Below is a small trained network, with its code and all its weights. Each question gives an input and a target symbol and asks what happens when units are switched off, that is, made to give their printed mean instead of their output.

import numpy as np


def w(rows, s, z=0):
    codes = np.array(rows[::2]) - 128.0
    scale = np.full(codes.shape[1], s)
    scale[-1] = z or s
    return codes * scale


def norm(h):
    return h / np.sqrt((h * h).mean(-1, keepdims=True) + 1e-5)


def f(y):
    return y / 2 * (1 + np.tanh(0.7978845608 * (y + 0.044715 * y**3)))


def softmax(a):
    e = np.exp(a - a.max(-1, keepdims=True))
    return e / e.sum(-1, keepdims=True)


def log_softmax(a):
    a = a - a.max(-1, keepdims=True)
    return a - np.log(np.exp(a).sum(-1, keepdims=True))


def net(x, mask):
    ids = ['ΓΔΞβζηθτφ'.index(c) for c in x.split()]
    T = len(ids)
    res = E[ids] + P[:T]
    u = 0
    for l in range(2):
        r = norm(res)
        for j in range(3):
            rows = slice(2 * j, 2 * j + 2)
            q, k, v = (r @ M[l][rows].T for M in (Q, K, V))
            z = softmax(np.where(np.tri(T) > 0, q @ k.T / 2**0.5, -1e9)) @ v
            o = O[l][rows]
            res = res + np.where(mask[u + j], z, o[:, -1]) @ o[:, :-1]
        u += 3
        y = f(norm(res) @ A[l][:, :-1].T + A[l][:, -1])
        res = res + np.where(mask[u : u + 4], y, B[l][:, -1]) @ B[l][:, :-1]
        u += 4
    return log_softmax(norm(res)[-1] @ U[:, :-1].T + U[:, -1])


Q, K, V, O, A, B = {}, {}, {}, {}, {}, {}
E = w([
[139,105,116,193],'Γ',
[135,120,111,211],'Δ',
[139,110,80,70],'Ξ',
[145,7,154,122],'β',
[185,197,127,134],'ζ',
[200,179,159,170],'η',
[216,188,133,132],'θ',
[110,149,138,168],'τ',
[242,111,108,149],'φ',
],0.019)
P = w([
[109,173,129,72],'0',
[140,169,251,158],'1',
[192,181,76,140],'2',
[126,136,162,199],'3',
[133,246,88,107],'4',
[118,124,134,198],'5',
[136,251,95,110],'6',
[124,116,112,208],'7',
],0.011)
Q[0] = w([
[84,142,237,106],'0.h0',
[141,134,119,181],'0.h0',
[60,165,6,129],'0.h1',
[88,152,128,58],'0.h1',
[120,42,238,140],'0.h2',
[162,97,109,190],'0.h2',
],0.012)
K[0] = w([
[214,152,224,144],'0.h0',
[178,66,77,126],'0.h0',
[134,242,117,120],'0.h1',
[254,220,175,201],'0.h1',
[156,25,225,102],'0.h2',
[80,7,75,1],'0.h2',
],0.0081)
V[0] = w([
[179,56,150,144],'0.h0',
[143,91,164,77],'0.h0',
[149,116,109,165],'0.h1',
[133,209,103,207],'0.h1',
[182,115,251,163],'0.h2',
[174,142,113,128],'0.h2',
],0.012)
O[0] = w([
[76,117,78,3,121],'0.h0',
[47,84,29,137,58],'0.h0',
[107,153,101,89,150],'0.h1',
[58,98,207,106,253],'0.h1',
[51,106,82,101,208],'0.h2',
[149,159,182,54,183],'0.h2',
],0.0067,0.0052)
A[0] = w([
[153,252,51,113,173],'0.n0',
[93,126,149,23,181],'0.n1',
[156,221,118,143,4],'0.n2',
[78,255,129,168,96],'0.n3',
],0.008,0.0028)
B[0] = w([
[51,1,25,138,231],'0.n0',
[206,98,68,199,149],'0.n1',
[89,155,156,152,175],'0.n2',
[135,205,118,156,254],'0.n3',
],0.0096,0.0044)
Q[1] = w([
[248,205,28,150],'1.h0',
[37,127,57,135],'1.h0',
[131,118,133,44],'1.h1',
[156,166,8,169],'1.h1',
[150,99,123,187],'1.h2',
[209,227,129,74],'1.h2',
],0.011)
K[1] = w([
[147,73,94,160],'1.h0',
[59,210,72,156],'1.h0',
[108,33,150,136],'1.h1',
[54,136,177,89],'1.h1',
[105,68,4,114],'1.h2',
[145,176,111,96],'1.h2',
],0.012)
V[1] = w([
[139,58,127,163],'1.h0',
[139,74,147,38],'1.h0',
[77,143,154,185],'1.h1',
[80,97,90,223],'1.h1',
[86,254,177,160],'1.h2',
[79,24,177,135],'1.h2',
],0.0098)
O[1] = w([
[217,143,212,55,120],'1.h0',
[102,155,172,184,2],'1.h0',
[220,253,32,132,236],'1.h1',
[94,224,196,156,138],'1.h1',
[81,24,95,51,218],'1.h2',
[214,75,52,173,70],'1.h2',
],0.0054,0.0043)
A[1] = w([
[125,219,129,39,177],'1.n0',
[144,212,146,57,139],'1.n1',
[116,252,70,141,4],'1.n2',
[201,149,91,141,91],'1.n3',
],0.011,0.0026)
B[1] = w([
[126,174,34,165,237],'1.n0',
[206,189,103,2,219],'1.n1',
[226,130,101,216,254],'1.n2',
[25,254,141,179,193],'1.n3',
],0.0078,0.0057)
U = w([
[147,203,190,26,37],'Γ',
[99,160,56,48,94],'Δ',
[9,145,141,100,254],'Ξ',
[186,228,195,160,102],'β',
[162,98,66,229,140],'ζ',
[110,54,51,138,146],'η',
[128,152,93,48,63],'θ',
[214,88,162,68,209],'τ',
[110,120,153,178,105],'φ',
],0.012,0.0037)

Each question gives the input, a string of symbols that net reads in full, and the target symbol t.
The units are the heads (2 rows each of Q, K, V and O) and the neurons (one row each of A and B). Each row of codes is followed by its name. A weight is (code - 128) times the scale printed after its matrix; where a second scale follows, it is the last column's (O, A, B and U).
mask holds one flag per unit, layer by layer, with each layer's heads first. A switched-off unit (its flag False) gives its mean, the last column of its rows in O or B, instead of its output. The means were averaged over made-up inputs and are rounded, as every weight is.
A unit's drop is (log p(t) with every unit on - log p(t) with that unit switched off) / (log p(t) with every unit on - log p(t) with every unit switched off).
The circuit of an input: a set's keep is (log p(t) with only the set's units on - log p(t) with every unit switched off) / (log p(t) with every unit on - log p(t) with every unit switched off). Starting from the 12 units with the biggest drops (on a tie, the unit counted first), units are removed one at a time, each time the one whose removal leaves the highest keep (on an exact tie, the one counted first), for as long as the keep stays at least 0.8.
units of the circuit, in order: the units of the circuit, biggest drop first
top k neurons: the k neurons with the biggest drops, biggest first
k most important neurons of layer l: the k neurons of layer l with the biggest drops, biggest first
heads that matter: for each layer, one digit per head in row order, 1 if its drop is at least 0.15 and else 0, layers parted by /
input η τ η, target Δ: units of the circuit, in order => (1.h2, 0.h2, 0.h1, 0.n0)
input Γ ζ τ τ, target Ξ: heads that matter => 010 / 001
input τ η Γ, target β: heads that matter => 111 / 010
input τ τ η Δ η φ Ξ Γ, target β: units of the circuit, in order => (0.n0, 0.h2)
input η φ φ η η Δ, target Ξ: top 4 neurons => (0.n0, 1.n2, 0.n1, 1.n0)
input β Γ φ τ φ ζ, target ζ: heads that matter => 100 / 001
input Γ ζ Γ, target τ: 3 most important neurons of layer 0 => (0.n0, 0.n3, 0.n2)
input φ β φ β φ τ β, target ζ: units of the circuit, in order => (1.h2)
input η τ Γ, target Δ: top 3 neurons => (0.n0, 1.n2, 0.n1)
input θ τ ζ Ξ τ φ τ τ, target β: units of the circuit, in order => (0.h2, 0.n0)
input η τ φ β η, target ζ: units of the circuit, in order => (0.n0, 1.n2)
input Δ τ τ φ, target τ: units of the circuit, in order => (1.h2, 0.h1, 0.n3, 0.n0)
input β η φ, target η: heads that matter => 100 / 010
input τ φ ζ β η θ, target ζ: top 3 neurons => (0.n0, 1.n1, 1.n2)
input τ τ β ζ, target ζ: units of the circuit, in order => (0.n0, 1.n2)
input η ζ τ ζ, target Δ: units of the circuit, in order => (1.h2, 1.h0)
input η Ξ ζ Ξ, target β: 3 most important neurons of layer 0 => (0.n1, 0.n0, 0.n3)
input τ τ τ η τ η, target Γ: units of the circuit, in order => (1.h2, 0.n0, 1.n2, 0.h1)
input τ τ Δ, target β: units of the circuit, in order => (0.h0, 0.h1, 0.n0)
input η η Γ φ, target τ: heads that matter => 010 / 010
input β θ τ η, target ζ: top 3 neurons => (0.n0, 1.n1, 1.n2)
input φ φ τ θ τ Γ, target η: heads that matter => 011 / 101
input φ Γ η Δ φ β τ, target ζ: heads that matter => 100 / 000
input Γ η η θ Γ η φ τ, target Ξ: units of the circuit, in order => (0.h1, 1.n2)
input τ β τ τ φ β β, target ζ: units of the circuit, in order => (1.h2)
input η Δ Γ, target Δ: heads that matter => 010 / 001
